Below is a small trained network, with its code and all its weights. Each question gives an input and a class and asks what happens when units are switched off, that is, made to give their printed mean instead of their output.

import numpy as np


def w(rows, s, z=0):
    codes = np.array(rows[::2]) - 128.0
    scale = np.full(codes.shape[1], s)
    scale[-1] = z or s
    return codes * scale


def f(y):
    return y / 2 * (1 + np.tanh(0.7978845608 * (y + 0.044715 * y**3)))


def log_softmax(a):
    a = a - a.max(-1, keepdims=True)
    return a - np.log(np.exp(a).sum(-1, keepdims=True))


def net(x, mask):
    res = np.array(x, float).reshape(1, 6) / 4 @ E
    y = f(res @ A[0][:, :-1].T + A[0][:, -1])
    res = res + np.where(mask, y, B[0][:, -1]) @ B[0][:, :-1]
    return log_softmax(res[-1] @ U[:, :-1].T + U[:, -1])


A, B = {}, {}
E = w([
[34,49,66,41,59,86,135,217],'x0',
[197,168,26,247,141,149,111,90],'x1',
[2,204,19,166,111,97,48,107],'x2',
[111,86,133,124,90,67,254,75],'x3',
[70,175,70,141,155,9,175,28],'x4',
[176,168,89,66,40,37,44,70],'x5',
],0.0079)
A[0] = w([
[22,128,87,143,156,76,68,2,183],'n0',
[108,200,132,168,100,102,194,96,159],'n1',
[70,189,93,132,191,132,130,48,205],'n2',
[231,35,226,117,194,167,139,157,255],'n3',
[194,155,10,156,171,185,48,137,171],'n4',
[144,143,71,97,136,144,188,54,170],'n5',
[100,136,63,99,113,54,159,198,146],'n6',
[82,91,100,57,49,107,115,222,241],'n7',
[50,162,71,137,121,90,117,121,249],'n8',
[118,77,128,176,74,102,143,51,164],'n9',
[69,110,117,77,55,138,115,153,200],'n10',
[154,94,156,124,145,122,197,142,164],'n11',
],0.0093,0.0028)
B[0] = w([
[108,145,133,94,107,185,156,133,228],'n0',
[96,130,137,135,89,88,179,191,180],'n1',
[95,240,168,88,76,143,183,178,202],'n2',
[182,55,227,171,153,120,100,151,250],'n3',
[215,206,79,134,96,149,57,191,221],'n4',
[153,170,116,144,99,91,234,101,170],'n5',
[90,100,75,130,138,124,137,120,179],'n6',
[134,67,66,150,188,157,72,62,222],'n7',
[74,134,98,96,127,255,124,129,204],'n8',
[107,142,89,127,80,60,109,79,169],'n9',
[103,23,107,137,158,150,135,53,186],'n10',
[155,90,201,153,168,53,133,144,179],'n11',
],0.0092,0.014)
U = w([
[183,108,157,199,56,27,212,80,53],'0',
[223,170,60,198,73,123,107,163,254],'1',
[175,59,254,192,172,125,124,136,110],'2',
[40,166,133,54,77,142,200,132,93],'3',
[50,62,81,125,159,138,105,54,241],'4',
],0.0089,0.00077)

Each question gives the input, the list of numbers given to net, and the class t.
The units are the neurons (one row each of A and B). Each row of codes is followed by its name. A weight is (code - 128) times the scale printed after its matrix; where a second scale follows, it is the last column's (A, B and U).
mask holds one flag per neuron, in row order. A switched-off neuron (its flag False) gives its mean, the last column of its row in B, instead of its output. The means were averaged over made-up inputs and are rounded, as every weight is.
A unit's drop is (log p(t) with every unit on - log p(t) with that unit switched off) / (log p(t) with every unit on - log p(t) with every unit switched off).
The circuit of an input: a set's keep is (log p(t) with only the set's units on - log p(t) with every unit switched off) / (log p(t) with every unit on - log p(t) with every unit switched off). Starting from all 12 units, units are removed one at a time, each time the one whose removal leaves the highest keep (on an exact tie, the one counted first), for as long as the keep stays at least 0.8.
units of the circuit, in order: the units of the circuit, biggest drop first
k most important neurons: the k neurons with the biggest drops, biggest first
drop when u is switched off: that unit's drop, to one decimal
input [-6,-5,6,-8,-2,-1], class 1: units of the circuit, in order	[n4]
input [0,7,-4,3,8,1], class 3: units of the circuit, in order	[n3; n2]
input [-4,0,-7,-7,8,4], class 0: units of the circuit, in order	[n8; n7]
input [-6,6,-1,8,-4,-1], class 0: units of the circuit, in order	[n5; n8]
input [6,5,-4,5,8,3], class 3: 2 most important neurons	[n8; n3]
input [7,5,8,3,5,4], class 3: 2 most important neurons	[n2; n0]
input [6,-5,-3,-8,4,-6], class 4: 2 most important neurons	[n7; n10]
input [-8,-7,7,4,8,-5], class 3: drop when n6 is switched off	0.0
input [-5,-2,8,5,-6,3], class 3: drop when n3 is switched off	0.1
input [-1,-3,-5,-4,7,8], class 3: drop when n3 is switched off	0.7
input [3,-8,5,-2,-6,-8], class 4: 2 most important neurons	[n7; n10]
